Here is a tiny trained network, its code and every weight. The questions are about switching its units off for an input and a target symbol, where a switched-off unit gives its printed mean instead of its output.

import numpy as np


def w(rows, s, z=0):
    codes = np.array(rows[::2]) - 128.0
    scale = np.full(codes.shape[1], s)
    scale[-1] = z or s
    return codes * scale


def f(y):
    return np.maximum(y, 0)


def softmax(a):
    e = np.exp(a - a.max(-1, keepdims=True))
    return e / e.sum(-1, keepdims=True)


def log_softmax(a):
    a = a - a.max(-1, keepdims=True)
    return a - np.log(np.exp(a).sum(-1, keepdims=True))


def net(x, mask):
    ids = ['αβεζστψω'.index(c) for c in x.split()]
    T = len(ids)
    res = E[ids] + P[:T]
    u = 0
    for l in range(2):
        r = res
        for j in range(3):
            rows = slice(2 * j, 2 * j + 2)
            q, k, v = (r @ M[l][rows].T for M in (Q, K, V))
            z = softmax(np.where(np.tri(T) > 0, q @ k.T / 2**0.5, -1e9)) @ v
            o = O[l][rows]
            res = res + np.where(mask[u + j], z, o[:, -1]) @ o[:, :-1]
        u += 3
        y = f(res @ A[l][:, :-1].T + A[l][:, -1])
        res = res + np.where(mask[u : u + 4], y, B[l][:, -1]) @ B[l][:, :-1]
        u += 4
    return log_softmax(res[-1] @ U[:, :-1].T + U[:, -1])


Q, K, V, O, A, B = {}, {}, {}, {}, {}, {}
E = w([
[115,149,122,73,3,84],'α',
[184,181,94,183,102,95],'β',
[110,85,74,164,102,134],'ε',
[228,119,52,105,107,135],'ζ',
[127,103,249,176,98,239],'σ',
[77,154,208,100,165,86],'τ',
[141,97,162,53,158,133],'ψ',
[155,101,123,79,167,131],'ω',
],0.019)
P = w([
[75,100,200,167,112,190],'0',
[129,93,188,149,46,128],'1',
[187,99,162,151,82,164],'2',
[201,97,168,112,42,161],'3',
[203,86,170,95,59,178],'4',
[215,94,157,92,51,196],'5',
[219,80,164,60,50,206],'6',
[214,76,156,50,51,221],'7',
[203,60,173,30,40,228],'8',
[209,78,172,35,29,253],'9',
[186,123,96,31,89,212],'10',
],0.0047)
Q[0] = w([
[8,92,136,149,159,152],'L0H0',
[186,215,126,158,252,144],'L0H0',
[200,168,67,179,64,136],'L0H1',
[59,253,113,201,151,117],'L0H1',
[54,237,203,113,49,55],'L0H2',
[139,23,111,98,204,160],'L0H2',
],0.0071)
K[0] = w([
[113,98,221,170,198,232],'L0H0',
[152,158,74,84,220,112],'L0H0',
[193,40,57,82,31,175],'L0H1',
[102,182,9,123,166,71],'L0H1',
[124,175,254,151,94,175],'L0H2',
[150,89,53,148,178,92],'L0H2',
],0.0076)
V[0] = w([
[126,93,98,149,190,117],'L0H0',
[155,117,147,134,127,218],'L0H0',
[194,140,121,44,187,22],'L0H1',
[116,253,157,164,183,87],'L0H1',
[152,125,145,85,62,183],'L0H2',
[63,127,186,5,153,42],'L0H2',
],0.0068)
O[0] = w([
[120,131,179,135,175,80,40],'L0H0',
[216,195,108,141,72,130,194],'L0H0',
[166,132,131,200,153,212,3],'L0H1',
[115,137,215,188,158,2,10],'L0H1',
[190,135,182,118,138,235,235],'L0H2',
[35,240,171,154,144,125,54],'L0H2',
],0.0061,0.0053)
A[0] = w([
[200,121,142,43,64,118,180],'L0N0',
[139,186,188,130,150,72,2],'L0N1',
[121,119,82,44,177,113,36],'L0N2',
[113,69,198,254,98,206,145],'L0N3',
],0.0071,0.0036)
B[0] = w([
[166,202,33,195,229,160,248],'L0N0',
[105,89,110,140,194,176,136],'L0N1',
[201,113,74,46,30,122,143],'L0N2',
[206,7,81,2,101,157,160],'L0N3',
],0.0061,0.015)
Q[1] = w([
[117,166,202,60,2,112],'L1H0',
[10,69,85,177,142,57],'L1H0',
[140,160,137,81,210,217],'L1H1',
[19,98,239,147,101,6],'L1H1',
[115,164,178,64,152,174],'L1H2',
[25,197,220,120,203,67],'L1H2',
],0.0078)
K[1] = w([
[134,161,173,129,126,106],'L1H0',
[104,156,126,136,200,6],'L1H0',
[107,133,97,114,113,125],'L1H1',
[131,128,176,179,181,79],'L1H1',
[161,193,112,137,175,117],'L1H2',
[139,140,162,145,175,139],'L1H2',
],0.012)
V[1] = w([
[132,229,59,130,183,82],'L1H0',
[132,101,127,48,84,178],'L1H0',
[123,46,116,168,212,150],'L1H1',
[94,115,100,254,19,153],'L1H1',
[108,125,90,69,167,128],'L1H2',
[171,160,102,58,121,82],'L1H2',
],0.007)
O[1] = w([
[244,154,249,131,105,254,48],'L1H0',
[85,124,113,187,198,63,249],'L1H0',
[114,9,142,227,192,76,128],'L1H1',
[91,74,62,11,56,23,120],'L1H1',
[99,154,121,165,190,145,150],'L1H2',
[236,213,118,182,101,143,161],'L1H2',
],0.0061,0.014)
A[1] = w([
[190,126,74,112,73,68,42],'L1N0',
[144,29,165,27,156,143,149],'L1N1',
[113,239,135,253,87,92,157],'L1N2',
[108,117,253,202,52,98,255],'L1N3',
],0.0065,0.0031)
B[1] = w([
[110,137,169,140,104,134,254],'L1N0',
[137,119,104,81,167,110,173],'L1N1',
[131,84,124,12,157,101,192],'L1N2',
[179,176,143,97,163,34,152],'L1N3',
],0.011,0.0069)
U = w([
[41,191,124,227,189,144,155],'α',
[193,128,186,152,91,1,75],'β',
[124,41,109,81,164,25,147],'ε',
[152,147,210,108,189,44,186],'ζ',
[222,165,146,148,192,103,3],'σ',
[45,172,168,170,185,164,135],'τ',
[122,187,137,30,118,131,47],'ψ',
[76,183,114,193,177,62,81],'ω',
],0.0057,0.0051)

Each question gives the input, a string of symbols that net reads in full, and the target symbol t.
The units are the heads (2 rows each of Q, K, V and O) and the neurons (one row each of A and B). Each row of codes is followed by its name. A weight is (code - 128) times the scale printed after its matrix; where a second scale follows, it is the last column's (O, A, B and U).
mask holds one flag per unit, layer by layer, with each layer's heads first. A switched-off unit (its flag False) gives its mean, the last column of its rows in O or B, instead of its output. The means were averaged over made-up inputs and are rounded, as every weight is.
A unit's drop is (log p(t) with every unit on - log p(t) with that unit switched off) / (log p(t) with every unit on - log p(t) with every unit switched off).
The circuit of an input: a set's keep is (log p(t) with only the set's units on - log p(t) with every unit switched off) / (log p(t) with every unit on - log p(t) with every unit switched off). Starting from the 12 units with the biggest drops (on a tie, the unit counted first), units are removed one at a time, each time the one whose removal leaves the highest keep (on an exact tie, the one counted first), for as long as the keep stays at least 0.8.
circuit, biggest first: the units of the circuit, biggest drop first
k most important neurons: the k neurons with the biggest drops, biggest first
k most important neurons of layer l: the k neurons of layer l with the biggest drops, biggest first
heads that matter: for each layer, one digit per head in row order, 1 if its drop is at least 0.15 and else 0, layers parted by /
drop of u: that unit's drop, to one decimal
input α σ β, target ε: circuit, biggest first => [L1N2 L1H0]
input α ω ζ α ζ, target σ: 2 most important neurons => [L0N0 L0N2]
input ζ α β, target ψ: heads that matter => 100 / 110
input ψ ψ ζ α ψ, target ψ: circuit, biggest first => [L1H1 L1H0]
input τ τ ψ, target ζ: 2 most important neurons => [L0N0 L1N3]
input α ψ β ω, target ψ: circuit, biggest first => [L1H1 L1H0]
input ε ψ α ε β ζ ω α ω, target ψ: circuit, biggest first => [L1H1]
input ω ε ε τ τ ζ ω, target σ: heads that matter => 001 / 100
input ω β β, target β: 2 most important neurons of layer 0 => [L0N0 L0N3]
input τ ε ε ζ ε σ, target ε: circuit, biggest first => [L0N3 L1H0]
input ζ ψ ψ, target σ: heads that matter => 000 / 100
input β ε α ψ, target ψ: heads that matter => 000 / 110
input ψ ε τ ε α ε τ α, target ψ: heads that matter => 001 / 110
input α ε ε ζ ω, target σ: heads that matter => 011 / 100
input β β ω τ α ζ, target σ: heads that matter => 000 / 100
input ζ ε ζ ψ, target σ: most important neuron => [L1N2]
input ω ε α τ, target ζ: 2 most important neurons of layer 1 => [L1N3 L1N2]
input ε ζ ζ ζ β ε σ, target ε: drop of L0H2 => 0.1
input ψ α τ ε ψ ψ α, target ψ: drop of L0H2 => 0.4
input ω ψ α τ σ β, target ε: drop of L0H2 => -0.1
input α α ω α ω α β, target ψ: drop of L1H1 => 0.4
